B, the same points and some others measured another way; then each row and its match in B:
B:
0: 90 167 -20 -232 197 66 -189 110 -248 -203 -189 59 -197 7 -158 90 116 48
 157 -359 47 329 -25
1: 259 353 1 -425 402 24 -218 317 -291 -171 -398 -100 -333 -121 -330 -92
 408 113 219 -511 -79 410 -78
2: 263 100 84 79 -152 -103 46 303 172 51 -22 -329 -74 -185 146 -267 252 -73
 85 -61 -140 15 -103
3: 1 151 -51 -287 359 46 -164 106 -394 -115 -137 110 -339 -74 -350 49 117
 93 87 -338 -18 388 -21
4: 110 51 -199 69 157 93 -148 113 -43 -19 38 -72 -206 202 -110 197 45 71 69
 -189 -33 112 -114
5: -60 117 97 -255 -16 73 -229 -128 -254 -327 -81 195 -104 62 88 187 -63 94
 124 -298 276 258 83
6: 221 149 8 -39 -24 7 -112 196 44 -87 -96 -183 -115 13 85 -31 186 27 130
 -210 -3 93 -77
7: -327 -202 64 108 -236 9 -18 -302 -181 -82 384 259 -60 5 186 188 -389 6
 -118 105 241 46 112
8: 83 75 -92 -49 132 69 -146 104 -135 -126 -59 17 -151 90 -108 139 44 11
 122 -254 1 238 -63
9: -127 -147 60 15 179 -153 205 216 -342 173 140 80 -241 -489 -389 -302 -13
 -199 -63 34 -287 379 -33
10: 95 6 -204 78 311 8 -10 259 -151 144 51 -99 -308 -34 -363 2 115 -13 20
 -126 -249 212 -153
11: 201 -14 -176 219 109 -14 31 314 73 145 60 -218 -165 0 -150 -40 126 -95
 63 -60 -254 103 -188
12: -196 -364 -161 568 -272 -33 164 -97 146 277 638 -36 -72 74 164 112 -355
 -82 -224 381 -64 -192 -72
13: 51 -19 -53 150 -55 -21 -1 97 31 81 182 -132 -158 -16 44 -20 17 9 -27 13
 -58 -3 -75
14: 31 53 -36 28 -63 31 -111 0 -17 -58 104 -66 -155 87 115 91 -2 92 12 -95
 87 8 -22
15: -168 -356 -114 554 -344 -6 122 -123 164 142 551 32 51 131 257 186 -397
 -135 -137 308 18 -141 -45
16: -391 -189 -73 -76 272 30 -26 -166 -574 -26 246 439 -296 -117 -405 187
 -314 -19 -98 -73 23 421 64
17: -142 -277 -144 476 -329 42 12 -170 155 66 493 31 19 248 298 280 -366 -43
 -120 227 105 -180 -38
18: 100 -34 37 81 79 -145 161 350 -86 166 45 -156 -180 -372 -216 -321 155
 -179 23 -7 -306 236 -106
19: 167 102 -99 2 172 -9 -50 257 -46 87 -11 -203 -277 -53 -176 -81 213 43 44
 -148 -163 113 -121
20: -89 -99 155 156 -382 -73 45 -87 65 -19 283 -31 -2 -116 355 -65 -148 -37
 -61 133 138 -80 54
21: -7 6 -46 -15 25 77 -142 -2 -155 -174 4 124 -80 110 -9 207 -86 -14 106
 -210 98 234 -17
22: -108 -99 195 136 -464 -62 11 -158 78 -97 273 5 55 -71 456 -21 -196 -27
 -45 111 223 -82 86
23: -269 -377 -244 531 -146 47 77 -182 21 206 636 109 -103 202 55 295 -440
 -38 -212 306 -7 -114 -56
24: -91 -96 210 62 -315 -102 77 -20 -34 -56 177 29 13 -249 249 -145 -117
 -117 -6 72 80 87 65
25: 98 -23 -108 123 100 -15 9 218 -45 70 58 -97 -166 -50 -159 -26 63 -77 48
 -84 -168 174 -125
26: 364 126 -139 247 -225 89 -156 189 395 -65 0 -361 20 346 364 160 148 44
 159 -137 40 -167 -162
27: -21 6 86 -15 -169 15 -90 -42 -60 -164 55 54 -29 -4 190 65 -81 -6 62 -116
 158 110 31
28: -205 -18 206 -110 -352 42 -171 -328 -141 -331 138 245 29 60 409 203 -278
 74 23 -98 437 61 177
29: -96 15 28 -126 0 73 -168 -105 -247 -235 15 205 -105 63 17 199 -132 36 79
 -220 191 257 56
30: -44 -118 135 278 -562 -28 6 -155 241 -82 327 -80 114 74 587 52 -214 -23
 -40 162 235 -214 47
31: -204 -339 29 470 -444 -74 173 -133 140 146 556 17 55 -47 330 23 -367
 -142 -165 355 41 -157 8
32: -151 -207 184 250 -463 -101 126 -103 69 -6 351 31 92 -171 375 -80 -253
 -147 -68 210 104 -38 67
33: 274 356 377 -367 -305 -79 -163 142 63 -321 -312 -244 -16 -220 431 -284
 343 81 210 -316 219 72 72
34: 199 167 -127 -77 198 67 -170 196 -75 -70 -112 -123 -234 103 -139 78 191
 84 130 -291 -52 179 -110
35: 49 11 -128 33 120 67 -112 82 -123 -64 29 27 -163 98 -119 158 -15 -1 80
 -180 -20 209 -73
36: 236 229 -81 -158 194 51 -177 234 -87 -98 -184 -162 -243 47 -125 13 264
 102 147 -334 -44 193 -97
37: -47 -72 242 148 -548 -85 38 -113 166 -92 258 -77 92 -106 559 -95 -145
 -41 -36 139 226 -150 83
38: 66 24 -118 73 35 78 -134 49 -28 -72 59 -27 -136 176 10 190 -21 46 69
 -155 47 93 -67
39: -110 5 36 -79 30 -13 -56 -42 -223 -45 129 77 -226 -96 -43 16 -51 70 -35
 -80 70 151 34
40: -112 -71 -114 6 158 73 -101 -28 -285 -103 88 219 -163 65 -205 221 -157
 -28 44 -169 25 313 -25
41: -73 -260 -61 488 -324 -77 167 14 208 234 497 -149 -34 -24 233 -38 -198
 -100 -157 322 -87 -189 -76
42: -69 -178 14 337 -345 -66 97 -37 163 121 405 -109 -42 -24 293 -24 -172
 -43 -116 230 21 -171 -22
43: -328 -220 -42 89 6 25 -16 -212 -320 -44 327 328 -148 -7 -96 213 -357 -31
 -96 37 108 215 66
44: 46 63 114 -48 -179 -10 -90 14 -32 -165 4 -29 -45 -41 207 -1 8 3 83 -128
 131 94 18
45: 43 -49 -20 108 -25 -19 12 140 -47 -7 73 -27 -80 -65 -27 -6 -16 -107 56
 -68 -78 175 -67
46: 177 158 -33 -171 236 19 -114 254 -187 -104 -203 -51 -207 -74 -236 -27
 203 -6 166 -330 -98 339 -85
47: -165 -104 -161 82 113 100 -119 -128 -230 -45 228 193 -202 183 -122 304
 -226 61 -41 -80 87 157 -13
48: 68 80 -44 -97 190 12 -73 176 -202 -59 -78 6 -200 -78 -216 -2 98 -23 101
 -235 -86 303 -60
49: 110 214 -35 -277 254 77 -219 120 -262 -192 -205 30 -259 24 -193 93 168
 112 153 -391 52 312 -28
50: 135 -44 139 286 -555 -61 19 25 366 -47 203 -247 140 35 593 -54 -44 -69
 33 116 131 -223 -17
51: -70 -79 101 105 -222 -63 45 -15 -14 14 227 -35 -84 -136 184 -75 -87 -25
 -53 77 55 2 13
52: 16 11 -76 113 -116 74 -141 -62 39 -71 162 -34 -108 206 183 195 -87 95 11
 -73 141 -38 -27
53: 185 145 -19 17 -164 84 -204 41 127 -192 -40 -133 -29 226 285 162 66 88
 140 -209 172 -12 -47
54: 35 80 -143 -116 359 46 -108 161 -297 -4 -52 48 -324 -20 -377 69 100 56
 63 -259 -121 324 -88
55: 62 -78 25 265 -357 3 -24 5 206 -60 189 -105 81 98 376 80 -110 -70 42 45
 96 -83 -35
56: 77 -55 -124 341 -327 87 -119 -84 289 -35 282 -150 15 353 417 273 -140 64
 0 53 163 -240 -68
57: -252 -299 -59 314 -188 13 53 -159 -89 12 407 216 -1 50 83 208 -398 -132
 -82 148 73 94 11
58: 448 233 -241 147 86 64 -152 362 297 79 -81 -479 -212 263 52 35 365 125
 123 -205 -159 -122 -236
59: 210 59 -155 145 73 25 -58 234 85 63 32 -220 -174 91 -42 29 141 4 67 -119
 -133 43 -147
60: -7 -133 -3 295 -326 -4 16 -29 162 -2 283 -68 44 85 315 93 -170 -63 -13
 103 70 -92 -28
61: 58 45 10 7 3 -46 -6 131 -54 57 87 -136 -213 -125 -15 -114 103 38 -5 -53
 -56 64 -49
62: 224 201 235 -49 -423 -62 -97 71 249 -160 -36 -304 4 -56 542 -167 189 83
 94 -95 201 -158 24
63: 104 126 -125 -97 255 56 -139 159 -178 -35 -62 -44 -285 43 -220 70 142 83
 73 -254 -66 221 -84
64: 106 -2 -190 177 94 12 -17 178 25 128 147 -172 -227 69 -108 38 76 25 -9
 -43 -146 30 -137
65: -14 55 -91 -101 208 54 -147 34 -250 -78 11 74 -257 39 -201 134 9 81 41
 -222 17 241 -31
66: -110 -96 225 155 -602 -12 -56 -254 149 -222 270 51 175 65 651 110 -279
 -13 3 92 366 -138 119
67: -166 -208 86 311 -452 -64 80 -170 134 63 466 -29 -5 -30 416 6 -270 -22
 -152 261 145 -205 44
68: 303 138 -257 81 300 48 -89 383 20 102 -90 -271 -276 98 -279 16 282 30
 114 -235 -263 149 -222
69: -143 -141 213 143 -485 -55 25 -176 59 -129 278 68 98 -76 465 7 -250 -68
 -26 121 244 -53 97
70: 196 56 -115 199 -147 59 -113 105 219 -15 84 -227 -63 227 234 128 62 45
 71 -78 31 -107 -112
71: 31 78 -23 -5 -153 100 -224 -111 17 -210 59 4 -67 245 261 250 -68 130 73
 -176 250 5 13

-37 26 50 -64 -2 145 -56 104 36 -29 52 -44 24 -13 -48 23 -37 39 91 -94
 104 74 -58 -19 24 40 68 18 38
44
-44 -1 65 -87 4 135 -41 284 156 -47 -78 -39 -148 115 -41 -19 -265 126 56
 -150 -37 20 -13 -6 149 94 110 -193 222
0
-1 21 31 -7 20 125 -24 188 88 -108 -8 -92 -27 80 -31 -59 -255 31 65 -112
 96 48 58 10 202 16 -5 -88 232
34
25 -2 38 39 37 75 28 180 68 -94 -84 -55 -85 37 -51 -14 -234 11 34 -80
 -23 -22 118 61 121 -8 16 -145 175
35
-31 20 -79 -48 -9 -24 32 -127 -156 143 12 79 28 -143 -104 125 207 -2 61
 47 -16 -76 -106 -71 -186 -79 119 153 -231
32
19 -27 19 9 24 108 -13 91 19 -18 -49 -29 -57 -2 -64 33 -41 2 85 -44 -8 9
 78 22 32 -8 83 -29 -17
45
23 -22 69 26 31 158 -32 115 42 -75 1 -61 -9 -22 -48 19 -46 -22 89 -76 58
 62 91 51 38 11 50 -11 15
19
67 -63 69 75 46 193 -43 131 56 -94 -49 -79 -50 16 -56 6 -50 -49 114 -54
 34 72 211 79 87 2 69 -46 -16
25
-297 226 -119 -410 -128 -119 -4 -60 -112 272 195 129 121 -100 -68 106 60
 266 -3 -106 112 -77 -733 -314 -198 54 137 185 60
33
20 32 -26 34 34 58 25 119 23 -91 -21 -74 -13 53 -45 -53 -252 -11 44 -74
 84 -4 93 6 204 -52 -36 -67 220
38
-20 23 6 -31 4 101 -34 -43 -76 28 78 -12 89 -109 -70 68 133 -21 97 -20
 112 48 -62 -31 -89 -24 66 144 -132
22
4 134 -37 88 34 33 50 -37 -80 -185 178 -145 259 -98 -18 -83 -222 -100 4
 -67 330 49 9 7 160 -123 -236 111 290
58
4 102 -93 43 24 20 35 -47 -94 -88 113 -105 179 -15 -41 -77 -183 -62 50
 -31 262 27 16 -50 195 -129 -146 112 211
70
29 -46 89 31 26 203 -67 43 5 -40 28 -40 25 -98 -66 75 152 -53 125 -39 61
 93 80 54 -92 20 105 72 -184
51
105 -83 19 139 67 100 29 82 6 -73 -131 -38 -100 -14 -79 33 -56 -86 75 6
 -79 -25 294 115 58 -67 53 -78 -54
57
31 131 -16 120 46 107 10 -34 -62 -249 227 -206 321 -83 -6 -119 -231 -139
 46 -84 442 121 68 23 237 -124 -286 156 316
26
-19 91 -61 31 16 -20 60 -82 -124 -31 93 -37 150 -131 -56 24 -34 -58 20
 -13 148 -35 -51 -22 -13 -109 -84 121 61
55
85 22 -127 166 67 -110 144 -158 -202 -9 -45 6 65 -159 -89 49 6 -150 -1
 98 -4 -152 168 44 -40 -218 -76 89 -72
15
125 -38 -65 225 82 -10 103 -153 -182 -45 -44 -23 68 -172 -88 68 106 -213
 50 110 13 -84 289 103 -60 -209 -58 113 -185
12
20 139 -97 132 46 -80 126 -108 -159 -141 125 -94 239 -153 -30 -47 -198
 -129 -33 -11 246 -61 29 8 99 -192 -248 118 244
56
3 2 30 1 30 89 5 215 88 -83 -74 -58 -104 73 -43 -28 -264 42 41 -103 -19
 -8 80 33 160 16 36 -160 209
21
-145 105 -113 -208 -45 -144 84 176 26 133 -103 85 -172 98 -67 11 -328
 226 -47 -98 -144 -185 -283 -148 86 13 113 -183 296
49
28 -41 38 43 36 64 29 95 7 -15 -104 9 -101 -56 -71 77 -14 -14 45 -25
 -109 -52 104 64 -60 -17 98 -78 -62
7
-82 -61 -111 -184 -36 -138 75 19 -85 356 -256 258 -329 -33 -150 226 199
 173 29 65 -448 -264 -176 -101 -302 3 398 -86 -345
9
21 38 -29 51 30 51 29 31 -35 -80 29 -69 63 -27 -48 -23 -143 -45 48 -41
 120 3 72 9 111 -79 -52 23 126
59
24 -44 19 25 39 35 45 237 95 -40 -190 -6 -220 84 -63 12 -270 56 25 -71
 -178 -95 139 59 119 9 97 -245 157
40
25 7 21 25 27 154 -42 95 28 -90 35 -91 38 22 -49 -30 -113 -21 97 -75 146
 81 87 9 136 -11 4 14 93
14
12 -32 66 2 27 116 -6 240 118 -73 -112 -45 -147 72 -47 -6 -224 53 52
 -103 -70 -3 108 56 120 41 84 -182 148
65
